Below is a small trained network, with its code and all its weights. Each question gives an input and a target symbol and asks what happens when units are switched off, that is, made to give their printed mean instead of their output.

import numpy as np


def w(rows, s, z=0):
    codes = np.array(rows[::2]) - 128.0
    scale = np.full(codes.shape[1], s)
    scale[-1] = z or s
    return codes * scale


def norm(h):
    return h / np.sqrt((h * h).mean(-1, keepdims=True) + 1e-5)


def f(y):
    return y / 2 * (1 + np.tanh(0.7978845608 * (y + 0.044715 * y**3)))


def softmax(a):
    e = np.exp(a - a.max(-1, keepdims=True))
    return e / e.sum(-1, keepdims=True)


def log_softmax(a):
    a = a - a.max(-1, keepdims=True)
    return a - np.log(np.exp(a).sum(-1, keepdims=True))


def net(x, mask):
    ids = ['αδζμσω'.index(c) for c in x.split()]
    T = len(ids)
    res = E[ids] + P[:T]
    u = 0
    for l in range(2):
        r = norm(res)
        for j in range(2):
            rows = slice(3 * j, 3 * j + 3)
            q, k, v = (r @ M[l][rows].T for M in (Q, K, V))
            z = softmax(np.where(np.tri(T) > 0, q @ k.T / 3**0.5, -1e9)) @ v
            o = O[l][rows]
            res = res + np.where(mask[u + j], z, o[:, -1]) @ o[:, :-1]
        u += 2
        y = f(norm(res) @ A[l][:, :-1].T + A[l][:, -1])
        res = res + np.where(mask[u : u + 4], y, B[l][:, -1]) @ B[l][:, :-1]
        u += 4
    return log_softmax(norm(res)[-1] @ U[:, :-1].T + U[:, -1])


Q, K, V, O, A, B = {}, {}, {}, {}, {}, {}
E = w([
[114,187,90,148,117,175,55,138],'α',
[186,48,77,158,121,136,71,220],'δ',
[182,120,125,160,47,54,134,106],'ζ',
[89,96,194,109,45,190,174,243],'μ',
[140,121,2,112,171,129,182,115],'σ',
[144,97,171,143,177,199,164,88],'ω',
],0.0089)
P = w([
[3,145,125,213,159,104,116,117],'0',
[67,151,116,189,169,121,102,124],'1',
[85,155,112,187,149,130,115,110],'2',
[102,146,121,182,133,133,123,105],'3',
[126,146,135,175,132,144,126,107],'4',
[146,143,138,171,131,149,131,104],'5',
[169,142,133,160,125,150,136,103],'6',
[188,148,136,145,122,155,137,107],'7',
[205,140,144,133,125,152,150,108],'8',
[214,135,147,112,116,153,147,111],'9',
[228,137,152,97,113,157,159,103],'10',
[248,132,147,78,112,156,155,104],'11',
[250,149,132,81,134,159,174,115],'12',
],0.0052)
Q[0] = w([
[114,66,128,84,177,105,184,112],'L0H0',
[171,70,190,140,98,124,73,166],'L0H0',
[176,133,104,171,164,148,134,175],'L0H0',
[177,125,159,113,83,149,154,138],'L0H1',
[138,2,192,142,110,110,208,147],'L0H1',
[79,108,146,52,165,47,158,83],'L0H1',
],0.0093)
K[0] = w([
[31,144,126,181,112,145,109,161],'L0H0',
[140,166,79,136,135,111,123,37],'L0H0',
[172,162,126,67,126,131,106,138],'L0H0',
[94,94,136,86,95,84,170,192],'L0H1',
[21,135,165,191,132,110,151,162],'L0H1',
[68,126,82,255,181,73,91,104],'L0H1',
],0.0098)
V[0] = w([
[145,47,105,95,80,91,226,102],'L0H0',
[179,145,186,154,44,121,81,161],'L0H0',
[214,90,50,119,177,118,108,114],'L0H0',
[203,41,85,182,194,50,139,172],'L0H1',
[163,116,184,73,109,112,253,221],'L0H1',
[64,189,56,142,44,138,143,109],'L0H1',
],0.0038)
O[0] = w([
[107,121,37,5,118,84,123,115,2],'L0H0',
[85,127,27,230,47,70,165,103,151],'L0H0',
[165,41,149,83,130,154,213,93,193],'L0H0',
[112,57,211,129,15,113,98,20,109],'L0H1',
[29,135,17,88,112,132,4,63,105],'L0H1',
[201,129,152,149,174,35,34,164,207],'L0H1',
],0.0038,0.002)
A[0] = w([
[101,70,52,163,176,124,50,44,161],'L0N0',
[85,76,198,171,180,169,91,156,121],'L0N1',
[103,118,114,152,1,175,86,206,255],'L0N2',
[149,77,130,107,103,215,56,72,211],'L0N3',
],0.0037,0.0008)
B[0] = w([
[177,229,30,15,191,168,254,202,170],'L0N0',
[167,166,98,87,93,211,140,78,179],'L0N1',
[103,175,18,102,86,30,82,54,253],'L0N2',
[74,115,21,118,190,234,159,54,219],'L0N3',
],0.0039,0.0025)
Q[1] = w([
[67,188,122,115,173,136,130,85],'L1H0',
[62,112,170,88,108,92,129,101],'L1H0',
[80,119,223,125,174,102,171,124],'L1H0',
[21,75,180,53,149,62,120,87],'L1H1',
[203,102,51,114,95,135,48,247],'L1H1',
[132,123,97,104,157,119,255,214],'L1H1',
],0.0075)
K[1] = w([
[133,138,122,149,197,149,124,159],'L1H0',
[169,132,156,187,164,118,135,109],'L1H0',
[179,112,100,150,172,117,164,129],'L1H0',
[31,129,138,145,139,98,113,135],'L1H1',
[181,145,85,119,87,140,129,77],'L1H1',
[102,92,115,8,118,159,117,128],'L1H1',
],0.011)
V[1] = w([
[132,135,120,159,146,80,76,157],'L1H0',
[254,124,131,159,109,142,151,106],'L1H0',
[103,90,60,147,85,150,145,96],'L1H0',
[97,147,110,66,127,154,90,71],'L1H1',
[121,153,106,98,151,106,129,17],'L1H1',
[134,84,147,64,117,140,63,210],'L1H1',
],0.0053)
O[1] = w([
[90,96,163,63,100,164,121,120,182],'L1H0',
[49,111,128,157,159,65,18,83,94],'L1H0',
[152,149,167,151,173,153,113,180,255],'L1H0',
[145,120,144,203,130,121,109,139,36],'L1H1',
[185,150,177,193,143,98,131,150,65],'L1H1',
[80,83,86,156,1,138,114,107,23],'L1H1',
],0.0051,0.0023)
A[1] = w([
[199,158,86,97,25,150,118,250,43],'L1N0',
[122,227,84,35,157,169,226,179,2],'L1N1',
[94,93,51,139,240,54,89,108,57],'L1N2',
[162,143,88,12,61,2,162,105,40],'L1N3',
],0.0047,0.002)
B[1] = w([
[115,159,158,184,69,171,151,34,251],'L1N0',
[49,88,183,37,106,40,122,80,245],'L1N1',
[190,92,252,88,114,73,178,44,134],'L1N2',
[254,213,148,163,159,196,162,133,139],'L1N3',
],0.0051,0.0026)
U = w([
[191,169,208,228,118,139,129,134,55],'α',
[102,50,102,149,46,146,118,102,37],'δ',
[170,147,136,130,111,1,169,80,71],'ζ',
[125,132,54,132,122,130,37,211,149],'μ',
[134,76,181,79,200,116,181,117,62],'σ',
[139,212,117,116,121,197,155,146,249],'ω',
],0.0079,0.002)

Each question gives the input, a string of symbols that net reads in full, and the target symbol t.
The units are the heads (3 rows each of Q, K, V and O) and the neurons (one row each of A and B). Each row of codes is followed by its name. A weight is (code - 128) times the scale printed after its matrix; where a second scale follows, it is the last column's (O, A, B and U).
mask holds one flag per unit, layer by layer, with each layer's heads first. A switched-off unit (its flag False) gives its mean, the last column of its rows in O or B, instead of its output. The means were averaged over made-up inputs and are rounded, as every weight is.
A unit's drop is (log p(t) with every unit on - log p(t) with that unit switched off) / (log p(t) with every unit on - log p(t) with every unit switched off).
The circuit of an input: a set's keep is (log p(t) with only the set's units on - log p(t) with every unit switched off) / (log p(t) with every unit on - log p(t) with every unit switched off). Starting from all 12 units, units are removed one at a time, each time the one whose removal leaves the highest keep (on an exact tie, the one counted first), for as long as the keep stays at least 0.8.
units of the circuit, in order: the units of the circuit, biggest drop first
k most important neurons of layer l: the k neurons of layer l with the biggest drops, biggest first
heads that matter: for each layer, one digit per head in row order, 1 if its drop is at least 0.15 and else 0, layers parted by /
drop of u: that unit's drop, to one decimal
input ζ ω δ δ ζ α α, target α: units of the circuit, in order => L0H1
input α ζ α σ ω α σ δ σ α, target σ: heads that matter => 10 / 01
input ζ δ σ δ δ σ, target δ: heads that matter => 10 / 01
input α ζ σ α α μ δ ζ, target ω: units of the circuit, in order => L0H1; L1N3
input ζ μ ω μ α ζ, target ω: heads that matter => 01 / 10
input α α α, target α: heads that matter => 11 / 00
input α ζ μ ω ω μ δ α μ ω α σ μ, target δ: units of the circuit, in order => L1N1; L1N0; L0H1
input δ ω δ σ, target σ: 2 most important neurons of layer 0 => L0N2; L0N0
input δ ω δ α δ, target δ: heads that matter => 00 / 01
input σ ω α δ α δ ζ μ, target μ: units of the circuit, in order => L0H1; L0N2
input α δ δ δ α, target δ: units of the circuit, in order => L0H1; L1H1
input σ σ σ α α σ α δ μ, target δ: heads that matter => 11 / 01
input ω μ ω α σ α α α α δ, target ω: units of the circuit, in order => L1H0; L0H1; L1N0
input α μ δ σ ζ δ α ω ζ σ ζ ζ ζ, target α: units of the circuit, in order => L1N3
input α σ ζ ω δ μ δ δ, target ω: heads that matter => 01 / 10
input α ω σ δ σ, target δ: heads that matter => 11 / 01
input σ ω δ ζ α δ δ σ δ δ α ω α, target μ: 2 most important neurons of layer 0 => L0N1; L0N0
input δ σ ω μ α ω α ζ ω α δ ζ, target α: drop of L1N1 => 0.1
input σ δ δ, target δ: drop of L0H1 => 0.1
input α ω σ μ, target μ: units of the circuit, in order => L0H1
input α α σ μ σ ω σ σ α, target σ: drop of L1H1 => 0.2
input α δ ζ σ, target σ: drop of L1H1 => 0.2
